Below is a small trained network, with its code and all its weights. Each question gives an input and a class and asks what happens when units are switched off, that is, made to give their printed mean instead of their output.

import numpy as np


def w(rows, s, z=0):
    codes = np.array(rows[::2]) - 128.0
    scale = np.full(codes.shape[1], s)
    scale[-1] = z or s
    return codes * scale


def norm(h):
    return h / np.sqrt((h * h).mean(-1, keepdims=True) + 1e-5)


def f(y):
    return y / 2 * (1 + np.tanh(0.7978845608 * (y + 0.044715 * y**3)))


def log_softmax(a):
    a = a - a.max(-1, keepdims=True)
    return a - np.log(np.exp(a).sum(-1, keepdims=True))


def net(x, mask):
    res = np.array(x, float).reshape(1, 7) / 4 @ E
    u = 0
    for l in range(2):
        y = f(norm(res) @ A[l][:, :-1].T + A[l][:, -1])
        res = res + np.where(mask[u : u + 10], y, B[l][:, -1]) @ B[l][:, :-1]
        u += 10
    return log_softmax(norm(res)[-1] @ U[:, :-1].T + U[:, -1])


A, B = {}, {}
E = w([
[148,181,199,71,132,214,172,198,114,129,118],'x0',
[134,129,123,127,121,122,137,131,118,133,129],'x1',
[136,130,110,167,181,142,100,102,2,114,116],'x2',
[137,117,122,128,118,130,125,136,125,137,131],'x3',
[97,58,81,32,187,86,118,131,115,151,136],'x4',
[130,124,127,124,113,110,151,131,105,128,133],'x5',
[130,138,118,129,135,142,108,128,144,135,121],'x6',
],0.011)
A[0] = w([
[132,118,108,138,80,46,147,107,239,126,156,211],'L0N0',
[135,142,146,70,81,108,175,169,229,122,126,84],'L0N1',
[122,96,94,202,122,53,83,118,118,111,108,79],'L0N2',
[99,139,126,138,121,149,129,119,117,137,155,31],'L0N3',
[153,152,139,92,132,179,131,128,89,117,150,3],'L0N4',
[121,121,129,119,125,104,141,122,115,121,89,197],'L0N5',
[120,144,133,205,63,170,117,98,107,121,112,200],'L0N6',
[90,159,141,132,154,134,131,128,141,117,113,100],'L0N7',
[145,162,176,227,62,157,152,134,151,128,135,196],'L0N8',
[127,144,132,245,85,127,138,121,145,121,133,126],'L0N9',
],0.012,0.003)
B[0] = w([
[102,81,194,116,127,115,114,192,45,121,4,246],'L0N0',
[143,169,99,146,156,151,158,74,180,142,213,224],'L0N1',
[137,161,89,135,150,188,171,80,120,132,187,213],'L0N2',
[160,106,163,125,127,116,80,155,162,165,94,122],'L0N3',
[88,83,155,137,104,89,125,138,169,158,40,160],'L0N4',
[122,136,109,143,148,177,82,119,198,147,112,142],'L0N5',
[123,89,209,147,159,50,174,167,156,76,179,217],'L0N6',
[161,85,103,153,73,125,169,138,91,170,123,130],'L0N7',
[34,171,3,171,55,165,125,104,136,117,103,244],'L0N8',
[222,160,187,147,145,112,60,200,158,133,182,216],'L0N9',
],0.013,0.012)
A[1] = w([
[61,96,137,137,148,90,106,249,98,113,66,183],'L1N0',
[214,134,219,200,105,143,168,95,108,135,106,18],'L1N1',
[141,151,165,190,72,95,127,195,109,72,55,6],'L1N2',
[155,121,150,75,157,156,160,119,133,174,88,75],'L1N3',
[196,214,205,120,106,127,128,163,162,84,144,125],'L1N4',
[165,153,159,158,61,62,93,165,121,89,95,32],'L1N5',
[166,116,87,155,139,91,109,68,114,107,209,152],'L1N6',
[202,144,153,62,154,64,157,155,184,126,231,31],'L1N7',
[210,78,202,46,129,103,106,82,76,132,32,104],'L1N8',
[179,180,164,208,109,104,112,127,153,91,182,98],'L1N9',
],0.014,0.0022)
B[1] = w([
[118,156,117,152,134,150,120,175,98,85,95,249],'L1N0',
[111,164,140,162,143,159,76,161,162,150,144,156],'L1N1',
[169,137,101,112,169,164,36,97,143,156,171,227],'L1N2',
[150,102,151,143,137,83,138,117,101,123,148,166],'L1N3',
[129,90,94,112,105,91,88,106,110,120,130,182],'L1N4',
[116,125,139,81,134,209,96,121,99,134,120,184],'L1N5',
[132,104,123,95,71,114,79,122,152,139,147,178],'L1N6',
[143,121,194,181,143,120,79,138,115,166,141,168],'L1N7',
[122,112,114,91,88,87,201,103,156,113,131,192],'L1N8',
[121,110,172,116,150,84,253,125,121,150,77,218],'L1N9',
],0.021,0.017)
U = w([
[136,186,129,157,199,249,29,194,116,113,69,167],'0',
[158,81,225,179,164,83,118,115,153,217,193,199],'1',
[115,79,92,82,133,75,197,178,77,29,52,203],'2',
[132,37,42,53,85,113,53,53,115,143,191,5],'3',
[89,189,81,180,86,167,225,95,220,165,119,47],'4',
],0.012,0.0023)

Each question gives the input, the list of numbers given to net, and the class t.
The units are the neurons (one row each of A and B). Each row of codes is followed by its name. A weight is (code - 128) times the scale printed after its matrix; where a second scale follows, it is the last column's (A, B and U).
mask holds one flag per neuron, layer by layer. A switched-off neuron (its flag False) gives its mean, the last column of its row in B, instead of its output. The means were averaged over made-up inputs and are rounded, as every weight is.
A unit's drop is (log p(t) with every unit on - log p(t) with that unit switched off) / (log p(t) with every unit on - log p(t) with every unit switched off).
The circuit of an input: a set's keep is (log p(t) with only the set's units on - log p(t) with every unit switched off) / (log p(t) with every unit on - log p(t) with every unit switched off). Starting from the 12 units with the biggest drops (on a tie, the unit counted first), units are removed one at a time, each time the one whose removal leaves the highest keep (on an exact tie, the one counted first), for as long as the keep stays at least 0.8.
units of the circuit, in order: the units of the circuit, biggest drop first
unit that matters most: the unit with the biggest drop
k most important neurons: the k neurons with the biggest drops, biggest first
k most important neurons of layer l: the k neurons of layer l with the biggest drops, biggest first
input [2,-3,-2,-3,-8,8,8], class 4: unit that matters most	L0N8
input [-2,7,4,5,1,5,1], class 3: 2 most important neurons	[L0N9, L0N6]
input [-1,-7,2,0,6,-6,3], class 3: 4 most important neurons	[L0N0, L0N9, L0N6, L1N0]
input [-6,7,-8,-1,0,4,2], class 0: units of the circuit, in order	[L0N0, L1N2]
input [2,2,1,-6,3,5,1], class 2: 4 most important neurons	[L0N1, L0N8, L0N2, L0N9]
input [1,-1,-7,-5,-3,0,8], class 4: 2 most important neurons	[L0N1, L0N8]
input [-3,-7,-6,0,4,-7,2], class 2: 2 most important neurons	[L0N0, L0N8]
input [-1,1,-1,-8,1,-2,0], class 2: 3 most important neurons of layer 0	[L0N9, L0N0, L0N8]
input [1,8,-1,-2,8,2,3], class 1: 3 most important neurons of layer 0	[L0N0, L0N8, L0N4]
input [2,-1,6,-6,7,-3,6], class 2: 3 most important neurons	[L0N1, L0N8, L0N2]
input [0,-4,-6,6,8,4,3], class 2: 3 most important neurons	[L0N0, L0N2, L0N9]
input [6,-5,0,8,-7,2,-6], class 4: 3 most important neurons	[L0N8, L0N0, L1N9]
input [0,3,4,-6,6,7,-8], class 3: 3 most important neurons of layer 1	[L1N9, L1N0, L1N6]
input [0,6,-8,1,-4,3,6], class 0: 4 most important neurons	[L0N0, L0N2, L1N8, L1N2]
input [-7,8,-8,8,7,7,7], class 2: units of the circuit, in order	[L0N0]
input [8,8,8,5,4,-2,0], class 2: units of the circuit, in order	[L0N8, L1N8]
input [-2,-8,6,-3,1,-3,2], class 3: 3 most important neurons	[L0N9, L0N0, L1N6]
input [-4,6,7,-7,1,0,3], class 3: 2 most important neurons	[L0N9, L1N6]
input [1,0,-3,7,-6,-1,3], class 4: 4 most important neurons	[L0N8, L0N1, L1N9, L1N0]
input [7,-5,-2,0,-8,7,5], class 4: units of the circuit, in order	[L0N8]
input [3,-2,-3,1,6,7,0], class 1: 2 most important neurons	[L0N8, L1N7]
input [-1,0,5,5,5,-6,-3], class 3: 3 most important neurons of layer 0	[L0N0, L0N9, L0N6]
input [-7,1,1,6,-6,2,8], class 1: 4 most important neurons of layer 0	[L0N2, L0N9, L0N6, L0N4]
input [-3,6,7,7,-5,3,7], class 1: 2 most important neurons of layer 0	[L0N6, L0N9]
input [-2,-2,4,3,6,-7,8], class 3: 3 most important neurons of layer 0	[L0N0, L0N9, L0N6]
